Here is a tiny trained network, its code and every weight. The questions are about switching its units off for an input and a target symbol, where a switched-off unit gives its printed mean instead of its output.

import numpy as np


def w(rows, s, z=0):
    codes = np.array(rows[::2]) - 128.0
    scale = np.full(codes.shape[1], s)
    scale[-1] = z or s
    return codes * scale


def norm(h):
    return h / np.sqrt((h * h).mean(-1, keepdims=True) + 1e-5)


def softmax(a):
    e = np.exp(a - a.max(-1, keepdims=True))
    return e / e.sum(-1, keepdims=True)


def log_softmax(a):
    a = a - a.max(-1, keepdims=True)
    return a - np.log(np.exp(a).sum(-1, keepdims=True))


def net(x, mask):
    ids = ['ΞΠΩαβδεζηλτψ'.index(c) for c in x.split()]
    T = len(ids)
    res = E[ids] + P[:T]
    u = 0
    for l in range(3):
        r = norm(res)
        for j in range(2):
            rows = slice(3 * j, 3 * j + 3)
            q, k, v = (r @ M[l][rows].T for M in (Q, K, V))
            z = softmax(np.where(np.tri(T) > 0, q @ k.T / 3**0.5, -1e9)) @ v
            o = O[l][rows]
            res = res + np.where(mask[u + j], z, o[:, -1]) @ o[:, :-1]
        u += 2
    return log_softmax(norm(res)[-1] @ U[:, :-1].T + U[:, -1])


Q, K, V, O = {}, {}, {}, {}
E = w([
[127,102,164,87],'Ξ',
[130,102,160,85],'Π',
[109,70,98,103],'Ω',
[40,108,136,143],'α',
[189,107,160,163],'β',
[7,110,94,139],'δ',
[133,135,152,138],'ε',
[114,109,196,88],'ζ',
[107,86,127,99],'η',
[112,133,140,114],'λ',
[103,128,162,50],'τ',
[137,138,153,148],'ψ',
],0.015)
P = w([
[127,146,61,124],'0',
[108,150,185,110],'1',
[81,252,1,27],'2',
[134,144,74,181],'3',
[54,55,179,132],'4',
[99,196,49,38],'5',
[151,142,72,173],'6',
[48,75,230,104],'7',
[99,161,79,51],'8',
[161,143,67,168],'9',
],0.013)
Q[0] = w([
[130,14,175,135],'0.h1',
[127,212,195,178],'0.h1',
[134,42,26,76],'0.h1',
[108,13,2,215],'0.h2',
[92,74,234,110],'0.h2',
[135,86,98,189],'0.h2',
],0.0083)
K[0] = w([
[107,154,183,98],'0.h1',
[121,10,115,122],'0.h1',
[169,191,116,123],'0.h1',
[88,186,58,20],'0.h2',
[50,178,189,132],'0.h2',
[118,182,85,134],'0.h2',
],0.011)
V[0] = w([
[76,120,84,150],'0.h1',
[144,35,30,137],'0.h1',
[204,43,130,163],'0.h1',
[127,181,89,59],'0.h2',
[184,2,176,196],'0.h2',
[82,111,24,96],'0.h2',
],0.0058)
O[0] = w([
[130,159,151,57,141],'0.h1',
[127,246,193,85,166],'0.h1',
[164,224,185,198,92],'0.h1',
[136,193,190,152,215],'0.h2',
[29,2,77,129,6],'0.h2',
[193,159,248,180,160],'0.h2',
],0.0047,0.0016)
Q[1] = w([
[98,62,62,114],'1.h1',
[87,166,85,254],'1.h1',
[180,115,50,214],'1.h1',
[72,133,169,131],'1.h2',
[115,172,219,113],'1.h2',
[16,131,191,50],'1.h2',
],0.0087)
K[1] = w([
[139,83,235,113],'1.h1',
[78,245,160,238],'1.h1',
[49,95,177,210],'1.h1',
[221,115,161,156],'1.h2',
[146,97,155,168],'1.h2',
[197,67,255,176],'1.h2',
],0.0087)
V[1] = w([
[42,120,129,128],'1.h1',
[242,121,41,124],'1.h1',
[109,109,192,189],'1.h1',
[190,211,149,61],'1.h2',
[60,166,225,131],'1.h2',
[67,37,254,188],'1.h2',
],0.0067)
O[1] = w([
[49,140,109,156,115],'1.h1',
[146,147,97,38,140],'1.h1',
[131,126,211,197,99],'1.h1',
[193,69,82,175,221],'1.h2',
[79,132,127,73,123],'1.h2',
[37,253,58,110,2],'1.h2',
],0.0067,0.0025)
Q[2] = w([
[163,177,18,103],'2.h1',
[201,132,79,132],'2.h1',
[125,42,243,70],'2.h1',
[153,136,71,166],'2.h2',
[106,70,104,70],'2.h2',
[105,133,9,84],'2.h2',
],0.012)
K[2] = w([
[92,201,29,84],'2.h1',
[169,94,54,158],'2.h1',
[151,80,215,72],'2.h1',
[99,103,178,104],'2.h2',
[158,196,117,147],'2.h2',
[157,126,252,186],'2.h2',
],0.012)
V[2] = w([
[88,70,81,113],'2.h1',
[231,98,138,75],'2.h1',
[177,88,180,249],'2.h1',
[10,102,193,161],'2.h2',
[91,2,85,158],'2.h2',
[158,98,151,248],'2.h2',
],0.0063)
O[2] = w([
[128,70,115,178,128],'2.h1',
[4,83,122,169,217],'2.h1',
[60,146,255,78,145],'2.h1',
[125,81,192,140,2],'2.h2',
[176,175,206,126,93],'2.h2',
[95,145,169,217,112],'2.h2',
],0.0072,0.0036)
U = w([
[169,32,113,113,45],'Ξ',
[85,15,95,185,76],'Π',
[143,102,140,20,42],'Ω',
[148,95,16,127,114],'α',
[90,200,132,177,109],'β',
[34,211,213,97,125],'δ',
[121,125,125,140,71],'ε',
[133,89,95,247,211],'ζ',
[145,151,148,136,112],'η',
[164,88,137,20,36],'λ',
[122,85,128,99,54],'τ',
[148,197,72,52,254],'ψ',
],0.012,0.0073)

Each question gives the input, a string of symbols that net reads in full, and the target symbol t.
The units are the heads (3 rows each of Q, K, V and O). Each row of codes is followed by its name. A weight is (code - 128) times the scale printed after its matrix; where a second scale follows, it is the last column's (O and U).
mask holds one flag per head, layer by layer. A switched-off head (its flag False) gives its mean, the last column of its rows in O, instead of its output. The means were averaged over made-up inputs and are rounded, as every weight is.
A unit's drop is (log p(t) with every unit on - log p(t) with that unit switched off) / (log p(t) with every unit on - log p(t) with every unit switched off).
The circuit of an input: a set's keep is (log p(t) with only the set's units on - log p(t) with every unit switched off) / (log p(t) with every unit on - log p(t) with every unit switched off). Starting from all 6 units, units are removed one at a time, each time the one whose removal leaves the highest keep (on an exact tie, the one counted first), for as long as the keep stays at least 0.8.
circuit, biggest first: the units of the circuit, biggest drop first
most important unit: the unit with the biggest drop
heads that matter: for each layer, one digit per head in row order, 1 if its drop is at least 0.15 and else 0, layers parted by /
input λ λ β δ β ζ ζ, target Π: heads that matter => 11 / 00 / 00
input δ β β Ξ, target ψ: circuit, biggest first => [0.h2]
input λ β β β Ω β, target Π: heads that matter => 01 / 01 / 00
input δ β λ η λ ε β τ β, target ζ: circuit, biggest first => [0.h2; 2.h2; 1.h1]
input δ β δ β ε, target δ: heads that matter => 00 / 11 / 10
input Ω α Ω λ, target ψ: circuit, biggest first => [0.h2; 0.h1; 2.h2]
input β β ζ α, target δ: circuit, biggest first => [0.h2; 2.h1]
input λ ζ β Ω λ λ β ε, target Π: heads that matter => 11 / 00 / 00
input β ε β δ, target β: heads that matter => 01 / 00 / 10
input β ε δ β η λ Ω β β, target Π: heads that matter => 01 / 00 / 00
input β β λ α δ, target δ: circuit, biggest first => [0.h2; 1.h2]
input β β β δ λ, target δ: heads that matter => 10 / 01 / 10
input β λ δ δ, target β: circuit, biggest first => [0.h2; 2.h1; 1.h1]
input β α ε β Ξ β λ δ ε, target α: most important unit => 0.h2
input α Ω β λ ε, target ψ: circuit, biggest first => [1.h2; 2.h1]
input α β β α Π δ α β β τ, target α: heads that matter => 01 / 01 / 10
input ε β ε λ β Π, target α: circuit, biggest first => [0.h2; 2.h1]
input Ξ β Π β δ, target δ: circuit, biggest first => [0.h2; 2.h1]
input ε Π ε λ β ε α, target δ: heads that matter => 01 / 10 / 10
input β ε β Ξ Π λ β β λ, target α: circuit, biggest first => [2.h1]
input β Ξ α λ, target ψ: circuit, biggest first => [0.h1; 2.h1]
input λ β λ β β Ξ Π Ω, target δ: heads that matter => 00 / 01 / 10
input β β Ξ β ε, target δ: heads that matter => 10 / 01 / 10
input Ω β β ε β, target δ: heads that matter => 10 / 01 / 10
input β ε β β β β β Π ε, target α: heads that matter => 01 / 00 / 10
